Below is a small trained network, with its code and all its weights. Each question gives an input and a class and asks what happens when units are switched off, that is, made to give their printed mean instead of their output.

import numpy as np


def w(rows, s, z=0):
    codes = np.array(rows[::2]) - 128.0
    scale = np.full(codes.shape[1], s)
    scale[-1] = z or s
    return codes * scale


def f(y):
    return y / 2 * (1 + np.tanh(0.7978845608 * (y + 0.044715 * y**3)))


def log_softmax(a):
    a = a - a.max(-1, keepdims=True)
    return a - np.log(np.exp(a).sum(-1, keepdims=True))


def net(x, mask):
    res = np.array(x, float).reshape(1, 7) / 4 @ E
    y = f(res @ A[0][:, :-1].T + A[0][:, -1])
    res = res + np.where(mask, y, B[0][:, -1]) @ B[0][:, :-1]
    return log_softmax(res[-1] @ U[:, :-1].T + U[:, -1])


A, B = {}, {}
E = w([
[123,128,128,127,127,131],'x0',
[213,142,36,101,109,174],'x1',
[139,104,179,183,44,215],'x2',
[174,190,204,118,202,157],'x3',
[117,176,55,254,118,90],'x4',
[125,125,129,128,132,132],'x5',
[165,41,152,159,227,153],'x6',
],0.0058)
A[0] = w([
[96,178,79,237,174,127,57],'N1',
[246,162,49,102,122,166,96],'N2',
[87,155,81,83,217,43,28],'N3',
[79,113,191,157,135,85,52],'N4',
[188,156,126,228,105,64,162],'N5',
[81,12,90,110,48,55,142],'N6',
[131,113,204,210,29,244,7],'N7',
[98,103,183,141,115,93,35],'N8',
[171,254,222,141,166,141,109],'N9',
[97,143,236,166,127,34,138],'N10',
[149,92,172,38,93,107,162],'N11',
[130,83,118,161,176,130,253],'N12',
[132,147,83,68,180,41,10],'N13',
[114,87,151,41,119,155,31],'N14',
[149,38,128,173,200,117,98],'N15',
[164,46,111,159,177,133,28],'N16',
[114,214,136,91,65,99,150],'N17',
[101,221,137,85,61,112,36],'N18',
],0.0095,0.0061)
B[0] = w([
[156,63,186,26,72,170,164],'N1',
[42,126,18,138,52,91,212],'N2',
[245,175,109,93,130,81,180],'N3',
[128,97,42,123,11,151,139],'N4',
[112,120,189,41,137,126,198],'N5',
[145,138,88,112,217,234,221],'N6',
[245,174,93,99,152,23,190],'N7',
[160,95,44,102,15,175,119],'N8',
[150,121,78,101,213,252,215],'N9',
[61,133,32,139,73,81,209],'N10',
[80,117,197,67,120,78,224],'N11',
[57,179,180,163,157,70,255],'N12',
[254,120,96,141,106,117,154],'N13',
[169,90,143,60,54,183,150],'N14',
[141,210,170,168,64,189,186],'N15',
[177,151,133,160,20,199,138],'N16',
[94,185,213,190,107,110,202],'N17',
[162,162,181,189,81,194,155],'N18',
],0.023,0.0054)
U = w([
[247,139,104,106,117,61,129],'0',
[102,167,129,91,127,100,250],'1',
[124,107,179,15,77,130,56],'2',
[90,126,43,121,60,110,98],'3',
[108,161,136,104,139,97,229],'4',
[143,177,173,167,79,144,79],'5',
[138,138,76,95,180,191,65],'6',
[130,1,159,226,145,106,83],'7',
],0.009,0.011)

Each question gives the input, the list of numbers given to net, and the class t.
The units are the neurons (one row each of A and B). Each row of codes is followed by its name. A weight is (code - 128) times the scale printed after its matrix; where a second scale follows, it is the last column's (A, B and U).
mask holds one flag per neuron, in row order. A switched-off neuron (its flag False) gives its mean, the last column of its row in B, instead of its output. The means were averaged over made-up inputs and are rounded, as every weight is.
A unit's drop is (log p(t) with every unit on - log p(t) with that unit switched off) / (log p(t) with every unit on - log p(t) with every unit switched off).
The circuit of an input: a set's keep is (log p(t) with only the set's units on - log p(t) with every unit switched off) / (log p(t) with every unit on - log p(t) with every unit switched off). Starting from the 12 units with the biggest drops (on a tie, the unit counted first), units are removed one at a time, each time the one whose removal leaves the highest keep (on an exact tie, the one counted first), for as long as the keep stays at least 0.8.
units of the circuit, in order: the units of the circuit, biggest drop first
most important unit: the unit with the biggest drop
top k neurons: the k neurons with the biggest drops, biggest first
drop of u: that unit's drop, to one decimal
input [5,-7,5,-8,-2,-1,3], class 6: top 3 neurons	N6, N2, N17
input [-3,-6,3,-1,4,3,-2], class 3: most important unit	N10
input [-2,-8,-3,6,5,-8,2], class 3: top 2 neurons	N10, N4
input [1,-5,-1,3,1,-1,-6], class 5: top 3 neurons	N17, N18, N2
input [1,-3,7,-7,8,-4,7], class 2: top 2 neurons	N1, N5
input [-1,2,-5,-6,0,-2,-7], class 5: units of the circuit, in order	N17, N18
input [7,5,0,8,-7,-5,2], class 6: top 2 neurons	N9, N5
input [1,-2,-6,4,-6,3,1], class 0: top 4 neurons	N3, N13, N5, N2
input [-2,4,-4,2,2,3,8], class 5: top 2 neurons	N15, N16
input [5,6,2,4,-8,-2,-8], class 2: top 2 neurons	N11, N14
input [-7,1,1,7,7,3,-8], class 5: top 4 neurons	N17, N18, N11, N6
input [-5,4,5,6,5,-1,8], class 5: top 4 neurons	N15, N16, N11, N10
input [7,-2,1,-8,7,2,-7], class 6: top 3 neurons	N6, N11, N12
input [-2,-3,-8,-4,-7,-5,-4], class 0: units of the circuit, in order	N13
input [5,5,-6,-4,2,-6,-8], class 5: units of the circuit, in order	N17, N18
input [-4,1,-4,1,-7,1,-3], class 2: units of the circuit, in order	N11, N14
input [-5,-3,-8,4,-1,1,-3], class 0: drop of N3	0.3
input [-6,-8,6,-6,-4,5,-5], class 3: drop of N4	0.4
input [-6,-1,2,2,-7,-1,-8], class 5: drop of N18	0.9
input [-4,-3,-5,-6,-8,7,-1], class 2: units of the circuit, in order	N14
